Every row comes from one small tree of marks. The marks that hang from a mark follow it in brackets, in alphabetical order. Every link used is in the known rows. Which tree was each row made from?
Known rows:
L{U{N} W{J} X}: -353   77  345   17    9  160   67  247 -399 -142 -223 -236 -342  148 -476 -158 -290   47 -140  141 -183 -126 -278  -76  503  -41 -140  -88  -88  179  494   11  119 -159 -236  169  -83   26 -102  -40  306  -11  200 -598 -166  258   86   94   13  187  178   60   -1  271
Z{X{L{U}}}: -258  -19   92   78  216   91  -67   -5   23 -133   97 -226 -248 -106  -41 -266 -147  246  -20  -54  323  110 -194 -100   46   21   13  -26 -252  276   23 -160 -184    9  -67 -185  -63  147  -68  125  192 -135   66  -47 -231   29 -209 -197 -241 -101 -290  123 -118  130
D{A L{U} N}: -270 -317  138 -177  315  344  136  350 -590   25  -69 -152  148   64   10  -63  -38  310  -42 -345  -46  577 -102 -237   -5 -106   59  -16 -319  337  187  132 -410   89 -149 -195 -304  181 -182  117 -265   20  124 -262 -395   51 -164 -138  110  239  178 -174 -122 -117
L{N{Z} U}:  110  108  283   15  180  563 -102   -5 -130 -120  -41  -75 -323  276 -442 -323 -127   88 -120   75   10    4 -335  -63  124  -64 -163   16 -158  326  206  -65   23 -123 -286 -125  -91  208  -36  -97  -74   84  245 -425 -291  263  -39  -40 -121   20  211   44  -48  241
J{C{V{K{A}}} H W}: -302 -617   88  290 -119 -130  547  298   95  174  166    2   23 -199  181 -179  -16  157 -505    9  201 -189 -293  126  193 -159  -93 -139 -247 -286   36  385   25 -450   80  197   32   34  405  103  325  -83  134  -60 -343 -256 -112   69   56 -251 -449 -270  104  151
C{N{L} V W{J}}:  -35 -508 -381  -76  499  -38   27  320 -262 -132 -158   96  291  286  212 -194 -163   95 -442    5  689   -4 -241 -472  -22 -172   38  -53 -122  338  -59  289 -321  276 -347   30 -186    0  313  358  308   52   50 -198  129    1   -7 -247   12   94    5 -188  -26 -171
N{L{U{E} X}}:  113 -115   45  -48  145  241   67   33 -273 -108 -205 -204 -271   76  -21  -98 -112  172 -215  143 -129  -21 -269 -224  128 -108 -188  -80  -55  147  232  -67  -51  -20 -410   32   53  112  -54   77  -63 -172  257 -217 -118  193 -123 -230 -228   35 -146  230 -156 -120
V{E K{D{A C N}}}: -456  -10 -109  170  300  -61   53  371  -47  -45 -242  367   82   27    6  -96  106  -36 -124  -58  -69   23   80 -125 -122   -2  219  -56  -56  296  310   43  119  -24 -130 -144 -159   59  -61   -7 -183  -99   24   71 -231 -288 -137  132 -174  208 -170  310 -118  118
Z{E{H{W} V{U{C}} X}}:  202 -130 -132  499  -77  -84  117 -240   34  -48   40  374 -270 -324 -249 -464 -335  -10  144 -307  199  129  204 -109 -133 -359  238 -264  -34 -145 -180  -92   15  105  213 -225  -86  150  117  109  -39   15  249 -246  140 -131  -35  352 -131  108 -126  284  122   59
X{L{U} N{Z{E}}}:  136 -123  164  209  211  -52 -129  182 -102  -95  -96 -237 -240  -11 -111 -438 -125  190   38  146  122  372 -112  -63   95 -218   16 -607 -141  337  147 -259  -34   46 -139 -258  -44  352   46   22  101  -56  270  -26  -69   22 -182 -389 -333   88 -182  250 -270  179
D{K{A H{J{C}}} N}:   24 -420   57   71  261 -275   89  416 -330  102 -240  -13   48  102  191   59   61   88 -124 -301   84  369  -60  -24   50   51  242  -71 -191  387  254   27  -42 -149   30 -156 -152  -51  323  126  105 -197   63  203 -522   83 -324  242 -169  143  144  155 -185 -338
X{N{L{U{C W}} Z{E}}}:  300 -138  -34  264   40   37   21   51  -25   69 -108 -118 -302  134  -44 -355  -78  220  -13   97   55  135 -156 -153   81 -135   75 -517   11  218  157 -300  -69   78 -124 -222  -65  146  164  125  -12  -30  280   35   55  123  -83 -272 -460  144 -121  297 -325   37
V{E{X} K{A C{N}} U}: -461   94 -410  367   97  -20    7  -61 -205    1 -236  448 -128 -205   67  -95 -147 -131  -49 -104  315  -56  212  -82 -162 -187  280    3  -58  110  355   70  119  477   50 -196 -143   24  182 -164   -4 -136   63  143  -65 -290  -52  161 -149  211 -499  230   62  -70
X{N{Z{L{W{J}}}}}:  135  -93  184  448  106   67 -103  207  -80   25  -96 -247 -159  138 -177 -287  -65  181   -9   27  259  136 -176 -119  335  -12  191 -366  -39  412  261 -203  -21   45  -55  -16 -129  128  200  -25   50   15  185  -49   59   -6 -110  -43 -282   46  105  137 -219   76
C{V{E K{A H} U{N}}}: -312   -4 -390   33  145  -67   57  228 -295  -32 -394  279 -143  159   91 -123 -244  -51 -111   17  343   19    7 -270  -33  -58  128 -158 -111  197  194  112  173  331   22 -299  -18  -19  285  -56   47  -93   41   37 -144 -252 -163   -9  -32  183 -351  252   71  -37
V{E{X{L{N U}}} K}: -382   98 -113  307  265   11   23   26  -22 -236 -126  222 -329 -179  -93 -302 -135   -7  -80   55   14   44  183  -36  -54 -188   31   45  -61  153  202   85  317  127  -16  -50 -131  121 -164 -119  -70   21  160  -53  -85 -291   22  -18 -232  170 -367  224  -26  263
E{H{W} V}:  334 -146  105  390   79  158  103  -79  -44  -51 -112  309 -266  -26   78 -415 -170  112 -115 -180  121  127  177   -4  -52  -49   51 -267  -52   54 -309  -12  -74   39   38 -119  -69  111  146  102 -103  -94  285 -301  -36 -115 -113  313 -108   19  -10  312  118  169
E{H{J{C{N{Z}}} W} X}:  163 -406  155  534 -107 -271  260  -33  205  180   93  313 -395 -372  107 -285  122  206 -113 -147  210  190  380  368 -197 -301  264   43  -15 -166 -125   88 -139  -81   99  -59 -288  261  160  -13  117  -14  492  -29   59  -63   95  382 -108   63   85   62  181  130
C{V{K{D}} W}: -132 -178 -362 -207  429   44   25  369 -230 -181 -113  165  193  174    7  -46  -68  -18 -306  -52  253  119 -186 -467   31 -159   33 -105 -221  264  -76  234    9 -188 -354  -24  -80  -11  151   44  154  -82  -13  -58   34 -272 -107 -152 -119  -27   43  -28   81  186
E{H V X{L{W} N{Z}}}:  249 -308   99  599   93   -4  -57 -103 -416 -158 -117  237 -337 -356   25 -776 -141   59   80 -191   99  404  519  198 -132 -226  151 -379 -188   29 -190  -64   50   75  372 -192 -110  270  139  -93   85 -183  317 -330   -3  -55   55  274 -254   72 -230  238   -2  207
J{C{N{L}}}:  -49 -422   -8  315  316   12  210  152   55    1  112  -30 -114   -8  249 -188   54  159 -140   76  281 -167 -137  129   54   49   14  -47 -117  135   24   57 -281 -129 -215  101 -177   68  189  271  154 -100  178  -86  -82   63 -133  -43 -123  -36 -164   -4  -93   -4
E{H{J{C{V}}} X{L{W}}}:  -54 -598  155  344   47 -202  107   26  -99  -64  -32  133 -453 -361  202 -310   31  127  -94 -106  187  258  421  320 -241 -412   77    0 -177 -153 -101   74   -2  -86  220 -132 -141  241   27   91  247 -127  366 -103  -63  -53   33  275 -111   39 -142  197  144  187
L{N W{J{H}} X}: -244  -70  295   71  213  295  -78  217 -275  -79  -44 -216  -76  316 -507 -179 -279  -51 -307   91 -182 -309 -404 -103  402 -161    7  172 -193   75  438  173  211 -393 -236  421 -111  -32 -115 -166  318   59   85 -720 -232  303    6  242   17   71  277 -204   47  256
K{C D{A N}}:  -81 -275 -103  -43  306   26  -45  334 -259  242  -61   69  221  -63   36  -20  316  110  -41 -203  -97  125   10 -386    3  -62  237   12 -318  449  169 -161 -390 -277 -324 -121  -92  111  141  117   52 -390 -161  -46 -214  114 -304  127 -223  -78   -4  270  -68  -66
D{C K L{N U X}}: -347 -262  124 -170  562  373   28  562 -597 -100 -174 -230  329  189 -310  -90  -97   33  -75 -110 -359  311 -223  157  178 -128 -123  -18 -221  301  296  143   -1 -380 -292 -133 -226  216   48 -211 -196  117  272 -351 -445  142 -275   49   -1  171  268  116 -137   99
D{A C L N{Z}}: -196 -430  184   81  406  172  -36  458 -546  104 -142   32  387  165   14  -19  146  363   21 -433  -91  480  -79  -22  -46  -57  321 -158 -256  317  234  171 -411   56 -157 -261 -278  145   50    1 -301    9  304 -125 -433   65 -209   65  -92  205  262 -128 -199 -138
K{A C{V} D{L{N}}}: -134 -234 -304 -286  467  269 -108  447 -622  329   80   33  415  -12   98  180  315   37  -60  -97  225  -79  -43 -411 -150 -122   26  -73 -426  320  110 -172 -207 -239 -216 -267   -3  214  470  -37   29 -428 -193  -42 -371  252 -485  161 -156 -197 -183  280  150  -75
K{D{A N} H}:   -2 -248    1   38  255  -86   30  351 -292  248  -13   -3  180    7  111   35  203  132  -50 -198  -53  283   29 -386   43   39  329    7 -268  479  126  -48 -166 -277 -202 -154  -96   54  114   11   27 -246 -176 -153 -323   -4 -312  122 -176   40  -49  173  -89 -164
V{K U{N{L{X}} W{J}}}: -172   51 -521  364  -10  -63 -214  -27  136   76 -431   18 -438  225   34 -147 -371   43 -175  128 -192  -78   26  -76  516 -132  148 -117   97  131  360  115  250  640    6  -52  -24  -53   20  -25  -21 -104  225    0  185 -149   27   26 -248  253 -289  298  -78  164
N{Z{E L X}}:  143   99   54  468    4  136 -200  -82  129   34  179 -100 -150 -167 -524 -202  -99   47  113 -216  491  -52 -254 -266  303    5  220 -147 -111  227  140 -282 -190   50  -49 -152   48  166  283   97  -16   15   77   78   83   45 -177   68 -240  -45  117  136 -117  -90
Z{L{U X}}:  -65   82  198  123  181  454   39   75 -281 -124    3 -383 -217  -22 -377 -104 -284   94 -136   -7  249  110 -245 -290  430 -143 -182    4  -75  413  186 -147  -43  -88 -268   85   29  114   52    8  -18  -22   68 -251   15   67 -177   46    7   -7   22  248  -27   90
J{C{N} H W}: -200 -591  223  438  -75 -173  538  230  298  192  389  -34   24 -182   61 -324  -12  255 -410   44  344 -245 -318  262  237  -25   -9 -118 -190 -240   38  320 -154 -457   81  339 -118   77  360  161  323  -38  134 -141 -195 -122  -77   84  118 -145 -327 -335   54  158
V{K{C D H}}:  -86   56 -220  286  266   26  -99  221   28  209  -54    1    7 -186   93   95  173  -48  -57    4 -127  -27  192 -316  188  -11  183 -103 -117  352  207  -20   57 -338 -390  -83  101  -43  120  -54   62 -259 -104   50 -140 -308 -303  168 -384   27 -276  310  -35  -11
D{A C N}: -217 -355  186   86  394    7   82  386 -358  -61 -269   94  206  216   85 -130   13  364  -40 -308  -75  288 -145  -43 -107  -70  290  -71 -250  423  176  111 -341  -19 -125 -136 -237  -59  -86  209 -104 -123  208 -197 -424  -15 -217  135 -140  112  116  -20 -237  -59
W{J{C{N{L Z} V} H}}:  -95 -633   16  388  -30 -113   25  132  163  161  -22  -57  -73   17  221 -244  -11   54 -391    2  363 -139 -188    9  168  -63   70   13   33  222  195  117  -44   85  -86  138 -121   92  296  301  292  100  228 -161 -111   72  -46  170  -25  -59 -180 -111  -87 -124
J{C{N V} H W}: -240 -680   93  278  -35 -160  603  333  151  156  287   24  101 -153   80 -389  -56  205 -500   43  475 -211 -309  134  100 -120  -69  -88 -238 -239  -43  402 -198 -465   66  261 -106   70  459  186  422  -27   92 -178 -208 -137  -74   33  211 -158 -351 -362   94  100
N{L{W{J} X} Z{E}}:  302 -202  102  260   46   62 -195  -30 -249   11 -140  -94 -151   66 -218   26  -57  -39 -195  -12 -135 -190 -331 -215  339 -208  107 -171  -10   32  381  -38  -99   51 -376   75  129   69  100   42   94    0  273 -200  -24  262  -16  -94 -376   36  165   91 -195 -175
J{C{N V{E} W} H}: -325 -663  -90  103  135 -164  411  334   75   13  165  235  134   33   67 -360  -45  -14 -445  -22  603  -88 -239  -16  -73   37  -13  -71 -216  -74  -58  267  -63 -372 -111  193 -230   48  430  249  399   52  100 -109  -44  -61  -47   -8  214  -16 -185 -239   93  100
K{A D H{J{C} W}}:   40 -274   75  182   47 -310  253  373  -37  515  157   80   72  -86  318  339  403  213 -182  -11  236   85   64 -106   16   13  212  -77 -170   45  119 -189   17 -371 -162 -226  -63  112  436  -82  223 -309   35  174 -409  125 -383  272 -261 -142 -241  353  190 -100
Z{E{V{K}} N{L} X}:  -59   96 -454  618  188 -218   57   -5   86  122  200   75  158 -424 -153 -529 -233   -5  216 -231  400 -119  -80 -229   25  195  230 -239 -195 -172  272 -225 -267  119  107 -372  120  -18   36  403   98 -100  -43   43  -25 -146 -238  -94 -162  113 -356   41 -196 -377
V{E{H} U}: -145 -167   21  203  -27  105  -10 -138  -17 -127 -273  316 -421  191   56 -179 -263  -62  -84 -102  248   -2 -103    6 -140  -94  173 -137   48  184  127  -65  146  487  100 -244 -107  157   71    8 -176   61  226  -75   14 -168  -91   37   20  173 -141  463   24   71
X{L{N U{C E}}}:  -94  -51  109  -48  289  231 -171   49   55 -288 -100 -192 -320  218 -293 -359 -202  234  -14  199  146   94 -121 -187  -46 -186 -174 -222 -161  143    7 -116  123  -81 -193 -154 -101  304  -11   26   48  -83  122 -180 -145  209  -82 -140 -258  129 -199  325  -31  391
X{L{U W{J}} N}: -191 -265  283  172  238  -16  -41  302 -189 -187 -227 -386 -226  112   -1 -346 -196  208 -133  200  116  293  -99  -72  150 -195  -80 -450 -181  314  222 -109   51   21 -106 -125 -124  204  -88   71  296  -33  173 -228 -172    0  -98 -324 -255   79 -229  227 -228  269
X{N{Z{L}}}:  223  -33  115  380  166   83  -79  181  -76   35  -34 -220 -168  112 -128 -321  -48  228   46   28  257  198 -167  -99  279    6  186 -382  -55  445  177 -242  -69   10  -69  -42 -118  154  202  -48  -43  -46  198   33   76  -27 -181  -96 -296   24   62  153 -220   84
W{J{C H}}: -176 -535  190  472  -85 -114   25   70  273  139   56 -156 -220   -7  188 -133  -18  121 -259  -48  137 -140 -242   72  325   -8   89    6   44  253  242    1  152    2  -10  213 -109   41  117  282  207   94  249 -190 -145    0 -111  259  -91 -123 -175  -13  -68   21
K{C{V{U}} H{J W}}:   38 -301 -111  224   71 -137  251  229   -1  377 -207   48  -93  -13  149   58   69  190 -229  -85  287  220  130 -440   60 -227  158  -22 -125   52   91  -10 -168 -182 -444 -316   45  -81  390  -26  391  -88  110   29 -125  -82 -283   12 -171   16 -219  377  183 -280
D{L{U{E{V}} X}}: -139   24  108  -16  219  432   82  200 -465  -86   52 -191  -97  -16 -277 -153 -152  194   27  -73  -23  193 -150 -214  167  -41 -149 -152 -100  132  209  -54   47  -99 -218   -1 -129  203  -37 -100 -191  -28  232 -375 -139  123 -189  -28   42  204    7   94   30  -24
L{U{E W}}:   50   82   64  140 -106  250   70  -26   67 -176 -145  -35 -545  188 -356 -238 -180  298  -84   65   66  -68 -213 -272   23  -19 -172 -169  -27  183   95 -194  216  112  -63  -66 -123   21   39  197  -68  -99  213 -240    8   83  -70  -45 -224  192  -85  383 -125  114

Which tree is each row?
  33  -50  181  297   58   48 -306  -68   33  -54   28 -101 -247   38 -167 -162   -3  169  -41 -108  249    1 -237  -65  199   44  213  -87 -115  256  159 -118 -123  109 -103  -89  -58  144  130  -25  171  -39  179   -4 -128  124  -68  -51 -384  -65   31   48 -140   95
N{Z{X{L{W{J}}}}}
 -86   48  -59  634  177  363  -46  -32   92  -13  153   11  -49 -330 -670 -633 -372 -175  169 -275  650 -134   49 -316  186  -54   60 -134 -286   42  -79 -307 -147   -8  248 -306  100  229  273  308  -27   -9 -110 -305   51   15 -225  373  119   32  -49  275   64  -91
Z{E{H V} L{N} X}
 -93  118 -171   27  293   26 -146  249 -153   39  -63   92   42   -6  113   98   45   18 -124  -57   21   -1  -25 -146   -6  -25  182 -126 -139  380  241   35   74  -70  -94  -35  -46   14    2  -16  -99 -333  -25  134 -319 -163 -269  238 -286   18 -116  104  -80   83
V{K{A D{N}}}
 -77  181   79  254   79  320   38  155 -215 -128 -122 -250 -258  -41 -608 -365 -301  108   20   63  279   45  -96 -314  503   29 -195 -163  -83  231  211 -216   73  -38 -114   33   26  184  212   11  -65 -138   83 -258  119  142 -115  154   64  122  -20  355   43   86
Z{L{U{E{V} N} X}}
-236 -429  -18  165   95 -196  289  296  107   45  -67  177 -303  154  111 -190   50  197 -152   18  409  132  -87   66  133  -61   10  -22  -48  -84  192  -67   31  -24  -47 -147 -185   68  170  161  229   -3  334  105  -19   67  -60   14   57   90  -22  203  189   63
H{J{C{V{E U{N}} W}}}
-122   35 -270  210 -169 -171  -89 -106  183  -97 -179  116 -435  137 -356 -380 -289  240  269    6  239   37    3  -94   83  -23  264 -230   27  -59  149 -117  185  248  185 -162 -232  163  210 -110  -49 -138  202   65  218   73   67  181 -216  241 -174  324   84  248
V{U{C E{X} N}}
 101  114 -105  450  240  221   -2   -6 -169 -106  -75  129 -195  -53   59 -344 -173   73   -9 -117   70  136  150 -187  216   83   32 -145  -46  238   29  -17  139  -26  -46  -55   25 -139    5   28  -60 -119  102 -222 -155 -223 -189  234 -241   91 -278  194   -6   -8
E{V{K{H}}}
 270  -28 -166  573  133 -167    6   -7  -33   33  153  222   -9 -242 -176 -500 -256   -9  294 -252  299  -58  -25  -88  -92   52  227 -461  -86  -15  112 -237  -99  108  213 -270   60   59   85  422  -70  -41  104 -192   97 -169 -255  193    2  236  -13  190  -75 -169
Z{E{H V} N}
 477 -196   25  323   50  148 -137 -116 -199  -61  -97   85 -167   44 -188 -179  -40    4 -120  -89   61  -69 -192 -200  171  -73   18 -261 -107  -86  155  -81 -159   36 -205 -125  142   33  149  119  -39  -68  243 -102  -67  180  -57  -97 -418  -24   45  200 -166 -148
N{L{W} Z{E{V}}}
-105 -490 -144  -73  207  -51   20  252 -159 -105  -99   32  106  261   63 -118 -175   99 -406 -134  422   83 -369 -441  146 -162   41  -65 -135  306  -18  199   51   36 -199   92 -102  -42  229  235  289  103  118 -225   24 -100  -69  -73   -7  -77   42 -138   57   39
C{V W{J{H}}}
 -72  173   72  204  167  551   -4  105 -138 -129  -87 -303 -293  169 -733 -287 -336   97 -136  104  180 -112 -230 -402  403 -147 -229   24 -126  237  188 -164  173  -59 -188   94  -29  146  167  -20  -38  -43   29 -410  107  238  -93   97   21  142   75  330    7  158
Z{L{N U{E W} X}}
-209  -39 -267  213    2    8  -74  141   26  197 -221   71  -77  -12  151   69  -11  -49 -126  -30  -42  347  167 -133  181 -164  272   55  -53  144  346   65   82   93 -173 -286  -62   57  -79 -202  -51  -94   36  100 -147 -323 -170  109 -139  184 -241  223   55  -48
V{K{D{A} H{J}} U}
 113  -57  -81  395  160 -218   85   48  -42  -40  179   22 -178 -285 -226 -328 -164  157  237 -134  129   51  -72 -140   32 -254  257 -229 -130  189  113 -189   10  -63  112   -5 -117   55  -55  163   -1  -41  186 -157   91 -139 -196   49 -256   37  -76   65 -128  -37
Z{E{X{N}}}
-174 -205  -38  315  -75   -3   50 -230 -102 -124 -197  381 -459  -52   29 -275 -252  -44  -25 -189  223   80   69   70 -208 -205  246    6   19  124  100  -20  187  490  239 -216 -170  177   46  -86 -137   54  266 -121   57 -189    7  129  -15  131 -224  386   64   63
V{E{H X} U}
 -10 -347  129  291  153 -104  178  220  193   70  151   98 -225   88   91 -144  164  260 -142    2  438  107  -97  158  132  -19   78  -16  -12    2  174  -65 -131 -153 -160   10 -242   65  130  174  211   -5  348  104  -19  121  -59   87  -55  117  136    4   95   28
H{J{C{N{Z} W}}}
  19  234  315 -104  251  612  -58   59 -406 -120  -43 -144 -284  248 -559 -292 -206   13 -153  121 -233  -34 -406  -73  267 -162 -159   72 -134  321  334  -40   56 -284 -451   79  -69  217  -78 -288   39   41  260 -613 -270  401  -22  -16  -31   94  290  -46  -10  244
L{N{Z} U X}
-395 -268   72   66  304  467   93  415 -387    3 -156  -47  177  252 -271 -145   34  394   42  -97 -185  210  -77  -78  -31 -112  -56  -73 -311   62  157   31 -109   23 -122 -284 -316  196  -13   48 -346   64  266 -446 -294  117 -160  -22  -39  281   35   96  -70  104
D{A C L{N U{E W}}}
  50 -204  105  -30    2  250   79  -22  -86 -200 -218 -151 -314  192 -121  -91 -106  186 -194  114   83  -56 -199 -251  -43  -60 -202 -180  -80  -84  135  -46  -47 -116 -292 -116  -16   42   10  167   10  -98  165  -97 -137  179   20 -178 -363   89 -136  322 -141   68
N{L{U{C E} W}}
 128 -154  -78   82  359   91    1  115 -123 -109   19  -34  -14  157   63 -173 -109  184 -197   91  391 -118 -152  -89  -35    0   42  -37 -138  184   78  123 -357   16 -212  109 -163  -44   24  205   74 -127   66 -123  -34   56 -110 -101 -178  113  -22  -44 -144  -41
C{N{L{W}}}
